Here is a tiny trained network, its code and every weight. The questions are about switching its units off for an input and a class, where a switched-off unit gives its printed mean instead of its output.

import numpy as np


def w(rows, s, z=0):
    codes = np.array(rows[::2]) - 128.0
    scale = np.full(codes.shape[1], s)
    scale[-1] = z or s
    return codes * scale


def norm(h):
    return h / np.sqrt((h * h).mean(-1, keepdims=True) + 1e-5)


def f(y):
    return np.maximum(y, 0)


def log_softmax(a):
    a = a - a.max(-1, keepdims=True)
    return a - np.log(np.exp(a).sum(-1, keepdims=True))


def net(x, mask):
    res = np.array(x, float).reshape(1, 4) / 4 @ E
    u = 0
    for l in range(3):
        y = f(norm(res) @ A[l][:, :-1].T + A[l][:, -1])
        res = res + np.where(mask[u : u + 4], y, B[l][:, -1]) @ B[l][:, :-1]
        u += 4
    return log_softmax(norm(res)[-1] @ U[:, :-1].T + U[:, -1])


A, B = {}, {}
E = w([
[250,145,32,115,7,205,222,62],'x0',
[106,153,162,142,156,126,106,161],'x1',
[137,160,145,138,113,159,131,140],'x2',
[187,64,22,91,71,113,163,50],'x3',
],0.0019)
A[0] = w([
[174,76,38,105,107,107,162,86,3],'L0N0',
[51,34,117,55,142,122,81,177,71],'L0N1',
[186,92,12,106,82,120,150,62,42],'L0N2',
[3,114,218,129,241,81,51,173,170],'L0N3',
],0.0034,0.0017)
B[0] = w([
[111,104,87,85,115,75,189,72,192],'L0N0',
[114,184,125,163,121,180,171,98,164],'L0N1',
[166,39,29,10,115,35,192,22,222],'L0N2',
[27,160,238,119,238,2,27,158,253],'L0N3',
],0.0036,0.006)
A[1] = w([
[227,4,140,24,221,218,15,187,1],'L1N0',
[133,114,74,161,80,119,132,189,8],'L1N1',
[164,83,25,127,80,105,173,78,74],'L1N2',
[109,12,12,131,155,189,22,231,16],'L1N3',
],0.0039,0.0037)
B[1] = w([
[180,33,14,11,74,17,64,11,128],'L1N0',
[116,230,17,98,158,88,204,3,128],'L1N1',
[160,72,68,50,120,90,98,55,252],'L1N2',
[231,29,14,11,11,126,244,2,128],'L1N3',
],0.004,0.0047)
A[2] = w([
[175,30,2,105,89,99,123,59,29],'L2N0',
[40,85,146,146,223,52,133,137,2],'L2N1',
[165,56,7,62,110,128,144,41,70],'L2N2',
[39,130,219,119,231,50,63,142,154],'L2N3',
],0.0033,0.0024)
B[2] = w([
[201,78,66,2,70,91,179,41,234],'L2N0',
[92,115,102,139,207,86,125,125,182],'L2N1',
[195,87,55,42,33,122,191,64,250],'L2N2',
[103,33,106,196,121,176,53,181,255],'L2N3',
],0.0036,0.0059)
U = w([
[230,241,189,236,13,243,224,210,4],'0',
[7,67,243,239,240,14,3,238,241],'1',
[232,30,9,17,20,20,234,10,215],'2',
],0.0042,0.003)

Each question gives the input, the list of numbers given to net, and the class t.
The units are the neurons (one row each of A and B). Each row of codes is followed by its name. A weight is (code - 128) times the scale printed after its matrix; where a second scale follows, it is the last column's (A, B and U).
mask holds one flag per neuron, layer by layer. A switched-off neuron (its flag False) gives its mean, the last column of its row in B, instead of its output. The means were averaged over made-up inputs and are rounded, as every weight is.
A unit's drop is (log p(t) with every unit on - log p(t) with that unit switched off) / (log p(t) with every unit on - log p(t) with every unit switched off).
most important unit: the unit with the biggest drop
top k neurons: the k neurons with the biggest drops, biggest first
top k neurons in layer l: the k neurons of layer l with the biggest drops, biggest first
drop of u: that unit's drop, to one decimal
input [6,6,2,-3], class 0: top 4 neurons : (L0N2; L0N0; L1N2; L0N3)
input [6,0,-3,-7], class 0: top 2 neurons in layer 2 : (L2N0; L2N2)
input [0,8,-6,3], class 1: most important unit : L1N2
input [7,-2,5,-7], class 0: top 3 neurons in layer 0 : (L0N2; L0N3; L0N0)
input [8,1,1,-7], class 0: top 2 neurons in layer 2 : (L2N0; L2N2)
input [4,8,3,-3], class 0: top 2 neurons in layer 0 : (L0N2; L0N3)
input [1,-8,6,-5], class 0: drop of L2N3 : 0.1
input [3,3,-1,-3], class 0: drop of L2N0 : 0.5
input [5,-3,-5,-7], class 0: drop of L1N2 : 0.7
input [5,8,-8,-4], class 0: top 3 neurons in layer 2 : (L2N0; L2N2; L2N3)
